Below are the code and all the weights of a small trained network. Each question names an input and a class and asks about switching units off, where a switched-off unit gives its printed mean instead of its output.

import numpy as np


def w(rows, s, z=0):
    codes = np.array(rows[::2]) - 128.0
    scale = np.full(codes.shape[1], s)
    scale[-1] = z or s
    return codes * scale


def f(y):
    return np.maximum(y, 0)


def log_softmax(a):
    a = a - a.max(-1, keepdims=True)
    return a - np.log(np.exp(a).sum(-1, keepdims=True))


def net(x, mask):
    res = np.array(x, float).reshape(1, 6) / 4 @ E
    y = f(res @ A[0][:, :-1].T + A[0][:, -1])
    res = res + np.where(mask, y, B[0][:, -1]) @ B[0][:, :-1]
    return log_softmax(res[-1] @ U[:, :-1].T + U[:, -1])


A, B = {}, {}
E = w([
[240,99,218,70,158],'x0',
[104,18,98,37,165],'x1',
[134,161,115,25,2],'x2',
[128,125,126,132,126],'x3',
[61,70,235,161,78],'x4',
[122,132,131,122,130],'x5',
],0.0056)
A[0] = w([
[111,57,83,70,104,96],'neuron 1',
[54,56,131,83,139,120],'neuron 2',
[210,98,162,81,126,113],'neuron 3',
[152,155,124,172,102,94],'neuron 4',
[121,125,132,140,152,94],'neuron 5',
[117,162,149,77,84,84],'neuron 6',
[69,99,74,177,146,118],'neuron 7',
[44,97,235,155,77,102],'neuron 8',
[73,147,61,118,81,91],'neuron 9',
[212,126,175,111,137,92],'neuron 10',
[118,141,125,64,60,73],'neuron 11',
[84,123,88,167,99,68],'neuron 12',
[194,140,182,81,91,110],'neuron 13',
[191,180,13,87,164,88],'neuron 14',
[123,150,139,74,83,82],'neuron 15',
[142,230,188,154,93,149],'neuron 16',
[171,127,170,132,174,102],'neuron 17',
[86,145,129,100,125,225],'neuron 18',
[89,132,139,181,252,140],'neuron 19',
[124,168,112,39,21,84],'neuron 20',
[128,129,96,115,158,82],'neuron 21',
[154,124,114,115,68,255],'neuron 22',
[61,138,85,115,109,97],'neuron 23',
[152,164,124,100,46,78],'neuron 24',
[87,62,184,126,72,115],'neuron 25',
[119,143,105,152,84,91],'neuron 26',
[97,68,91,54,172,106],'neuron 27',
],0.011,0.0076)
B[0] = w([
[170,143,145,198,102,176],'neuron 1',
[179,149,128,190,88,194],'neuron 2',
[40,148,143,158,83,191],'neuron 3',
[149,150,136,184,121,152],'neuron 4',
[139,114,145,117,151,135],'neuron 5',
[141,141,161,138,176,152],'neuron 6',
[59,118,158,158,138,192],'neuron 7',
[140,227,97,33,156,208],'neuron 8',
[30,111,135,144,134,178],'neuron 9',
[40,167,146,139,126,177],'neuron 10',
[151,127,181,126,203,161],'neuron 11',
[70,161,169,152,147,153],'neuron 12',
[35,112,115,148,119,183],'neuron 13',
[133,245,99,34,129,222],'neuron 14',
[132,140,170,142,187,152],'neuron 15',
[185,131,92,224,69,219],'neuron 16',
[57,96,130,160,146,171],'neuron 17',
[111,42,89,110,47,227],'neuron 18',
[187,40,168,63,178,242],'neuron 19',
[166,110,181,120,238,198],'neuron 20',
[141,168,145,111,133,140],'neuron 21',
[165,2,84,68,70,254],'neuron 22',
[49,140,144,145,132,167],'neuron 23',
[158,104,141,142,199,165],'neuron 24',
[124,193,88,77,157,185],'neuron 25',
[106,121,138,170,120,147],'neuron 26',
[180,161,156,213,72,196],'neuron 27',
],0.02,0.0071)
U = w([
[175,88,242,110,234,68],'0',
[2,135,193,148,131,37],'1',
[169,250,91,35,144,71],'2',
[232,183,153,252,100,92],'3',
[135,65,141,87,100,253],'4',
[140,71,133,85,111,231],'5',
],0.0072,0.0059)

Each question gives the input, the list of numbers given to net, and the class t.
The units are the neurons (one row each of A and B). Each row of codes is followed by its name. A weight is (code - 128) times the scale printed after its matrix; where a second scale follows, it is the last column's (A, B and U).
mask holds one flag per neuron, in row order. A switched-off neuron (its flag False) gives its mean, the last column of its row in B, instead of its output. The means were averaged over made-up inputs and are rounded, as every weight is.
A unit's drop is (log p(t) with every unit on - log p(t) with that unit switched off) / (log p(t) with every unit on - log p(t) with every unit switched off).
The circuit of an input: a set's keep is (log p(t) with only the set's units on - log p(t) with every unit switched off) / (log p(t) with every unit on - log p(t) with every unit switched off). Starting from the 12 units with the biggest drops (on a tie, the unit counted first), units are removed one at a time, each time the one whose removal leaves the highest keep (on an exact tie, the one counted first), for as long as the keep stays at least 0.8.
circuit, biggest first: the units of the circuit, biggest drop first
unit that matters most: the unit with the biggest drop
top k neurons: the k neurons with the biggest drops, biggest first
drop of u: that unit's drop, to one decimal
input [6,7,-2,7,-2,-4], class 3: circuit, biggest first -> neuron 27
input [-8,0,0,2,-8,1], class 1: top 2 neurons -> neuron 9; neuron 7
input [-2,-7,3,0,4,7], class 3: top 4 neurons -> neuron 16; neuron 19; neuron 14; neuron 4
input [0,2,6,-3,8,1], class 2: top 2 neurons -> neuron 8; neuron 25
input [7,-2,5,7,6,-7], class 1: top 3 neurons -> neuron 13; neuron 3; neuron 10
input [-5,8,-2,8,3,7], class 3: top 3 neurons -> neuron 2; neuron 27; neuron 1
input [0,-8,3,-6,5,6], class 3: top 2 neurons -> neuron 16; neuron 14
input [-6,4,0,-1,2,-1], class 1: top 3 neurons -> neuron 7; neuron 23; neuron 9
input [-7,0,-4,-5,0,2], class 1: top 2 neurons -> neuron 7; neuron 22
input [6,-4,-5,-4,-3,6], class 1: circuit, biggest first -> neuron 10; neuron 17
input [-1,2,-8,5,-8,2], class 0: top 4 neurons -> neuron 19; neuron 8; neuron 25; neuron 7
input [-3,5,-5,5,-7,3], class 2: top 2 neurons -> neuron 14; neuron 22
input [1,-8,-1,-1,-8,1], class 2: top 2 neurons -> neuron 14; neuron 27
input [-6,-6,-3,-4,8,5], class 2: unit that matters most -> neuron 8
input [-7,-4,-1,-3,-8,3], class 2: top 3 neurons -> neuron 14; neuron 3; neuron 13
input [-2,-6,-2,-2,-1,-2], class 3: top 2 neurons -> neuron 16; neuron 4
input [-2,-2,-7,0,1,2], class 0: top 2 neurons -> neuron 19; neuron 22
input [7,3,-5,0,-7,-4], class 1: circuit, biggest first -> neuron 3; neuron 10
input [8,-8,5,-3,8,-2], class 1: top 2 neurons -> neuron 13; neuron 10
input [5,8,1,1,-2,2], class 3: circuit, biggest first -> neuron 27
input [6,7,-5,4,4,-6], class 3: circuit, biggest first -> neuron 27; neuron 2
input [5,-2,2,-5,1,-5], class 1: circuit, biggest first -> neuron 19; neuron 13
input [-5,4,-8,8,0,-1], class 0: drop of neuron 22 -> 0.2
input [5,0,7,3,-1,-4], class 0: drop of neuron 6 -> 0.1
input [-7,6,-5,-2,-1,4], class 1: drop of neuron 22 -> 1.1
input [0,-3,-7,8,8,3], class 2: drop of neuron 20 -> 0.1
input [5,-4,7,3,6,-3], class 0: circuit, biggest first -> neuron 20
